Below is a small trained network, with its code and all its weights. Each question gives an input and a class and asks what happens when units are switched off, that is, made to give their printed mean instead of their output.

import numpy as np


def w(rows, s, z=0):
    codes = np.array(rows[::2]) - 128.0
    scale = np.full(codes.shape[1], s)
    scale[-1] = z or s
    return codes * scale


def f(y):
    return y / 2 * (1 + np.tanh(0.7978845608 * (y + 0.044715 * y**3)))


def log_softmax(a):
    a = a - a.max(-1, keepdims=True)
    return a - np.log(np.exp(a).sum(-1, keepdims=True))


def net(x, mask):
    res = np.array(x, float).reshape(1, 8) / 4 @ E
    y = f(res @ A[0][:, :-1].T + A[0][:, -1])
    res = res + np.where(mask, y, B[0][:, -1]) @ B[0][:, :-1]
    return log_softmax(res[-1] @ U[:, :-1].T + U[:, -1])


A, B = {}, {}
E = w([
[84,148,176,155,95,189,196,119],'x0',
[139,124,113,127,80,80,153,161],'x1',
[190,79,106,102,133,118,167,174],'x2',
[91,138,164,122,170,191,127,87],'x3',
[157,151,150,41,159,202,44,92],'x4',
[100,92,169,74,156,159,179,67],'x5',
[2,77,99,111,169,149,76,183],'x6',
[162,130,105,137,86,68,132,176],'x7',
],0.006)
A[0] = w([
[108,66,89,170,95,123,209,129,25],'n1',
[41,139,130,126,136,137,81,153,19],'n2',
[122,106,79,167,183,161,125,116,39],'n3',
[113,108,101,108,2,82,101,111,86],'n4',
[221,190,157,175,96,99,171,39,103],'n5',
[162,78,130,46,175,71,29,153,46],'n6',
[66,78,120,132,149,118,125,196,13],'n7',
[138,138,151,75,138,122,54,81,137],'n8',
[93,142,178,59,31,113,181,164,91],'n9',
[43,78,64,211,133,105,168,170,80],'n10',
[142,108,74,168,77,113,65,127,33],'n11',
[244,97,118,47,110,141,186,179,172],'n12',
[94,147,138,159,215,2,131,79,2],'n13',
[148,201,58,181,56,155,98,222,149],'n14',
[145,166,86,86,45,67,214,158,179],'n15',
],0.0077,0.0025)
B[0] = w([
[231,164,52,103,126,115,160,76,178],'n1',
[142,130,33,156,5,74,170,233,170],'n2',
[131,131,182,46,55,45,175,201,124],'n3',
[89,81,126,176,191,190,109,127,158],'n4',
[38,206,33,10,59,218,1,250,254],'n5',
[232,105,128,156,107,247,244,152,197],'n6',
[204,122,67,52,91,168,45,142,164],'n7',
[174,175,92,183,96,116,202,43,205],'n8',
[175,108,185,198,190,193,146,133,160],'n9',
[200,174,55,106,134,198,102,87,236],'n10',
[134,119,251,91,209,137,176,179,142],'n11',
[15,142,171,219,110,140,71,106,234],'n12',
[133,167,115,110,29,223,151,112,127],'n13',
[224,188,197,121,190,90,181,148,220],'n14',
[38,121,54,171,226,156,86,155,239],'n15',
],0.0055,0.0039)
U = w([
[96,126,45,44,40,185,115,229,167],'0',
[123,105,125,243,175,153,117,99,252],'1',
[157,158,29,130,111,179,204,121,112],'2',
[140,155,147,115,161,120,248,196,245],'3',
[82,111,152,167,168,141,140,186,67],'4',
[93,95,88,160,81,129,154,133,64],'5',
[93,113,116,147,184,122,170,169,19],'6',
[162,145,163,196,103,180,254,171,4],'7',
],0.0061,0.0026)

Each question gives the input, the list of numbers given to net, and the class t.
The units are the neurons (one row each of A and B). Each row of codes is followed by its name. A weight is (code - 128) times the scale printed after its matrix; where a second scale follows, it is the last column's (A, B and U).
mask holds one flag per neuron, in row order. A switched-off neuron (its flag False) gives its mean, the last column of its row in B, instead of its output. The means were averaged over made-up inputs and are rounded, as every weight is.
A unit's drop is (log p(t) with every unit on - log p(t) with that unit switched off) / (log p(t) with every unit on - log p(t) with every unit switched off).
The circuit of an input: a set's keep is (log p(t) with only the set's units on - log p(t) with every unit switched off) / (log p(t) with every unit on - log p(t) with every unit switched off). Starting from the 12 units with the biggest drops (on a tie, the unit counted first), units are removed one at a time, each time the one whose removal leaves the highest keep (on an exact tie, the one counted first), for as long as the keep stays at least 0.8.
circuit, biggest first: the units of the circuit, biggest drop first
unit that matters most: the unit with the biggest drop
k most important neurons: the k neurons with the biggest drops, biggest first
drop when u is switched off: that unit's drop, to one decimal
input [8,3,-2,-4,3,-8,1,-2], class 3: unit that matters most -> n14
input [-8,4,-2,1,-7,-4,8,-8], class 0: circuit, biggest first -> (n7; n2)
input [-7,-5,4,2,5,1,5,6], class 7: circuit, biggest first -> (n6; n5)
input [-2,-1,-1,-4,6,-7,-2,7], class 3: circuit, biggest first -> (n14; n11)
input [-8,2,-3,-6,1,3,2,0], class 7: 2 most important neurons -> (n6; n5)
input [-4,4,6,-8,-5,5,-7,2], class 4: circuit, biggest first -> (n12; n15)
input [-6,-7,7,-6,5,4,1,6], class 1: circuit, biggest first -> (n12; n5)
input [7,4,-4,-6,-3,4,-7,6], class 0: 2 most important neurons -> (n5; n8)
input [-4,8,4,5,0,-2,-3,3], class 1: circuit, biggest first -> (n12; n15; n2)
input [-5,-1,-6,-4,3,-3,-7,-1], class 0: 2 most important neurons -> (n5; n9)
input [1,-1,-4,0,3,-7,5,2], class 3: 2 most important neurons -> (n14; n5)
input [7,-3,3,6,-3,-3,8,-1], class 0: 2 most important neurons -> (n7; n2)
input [8,8,-1,-8,2,-6,5,8], class 1: 2 most important neurons -> (n15; n4)
input [-5,6,7,7,-7,3,-8,6], class 0: most important neuron -> (n5)
input [-3,8,5,1,1,0,5,4], class 1: 2 most important neurons -> (n5; n12)
input [-3,-3,5,-1,3,6,-8,-6], class 0: drop when n5 is switched off -> 1.2
input [6,7,5,3,2,-7,-2,2], class 1: drop when n9 is switched off -> 0.1
input [-8,-6,1,5,-1,-8,2,-2], class 3: drop when n9 is switched off -> 0.0
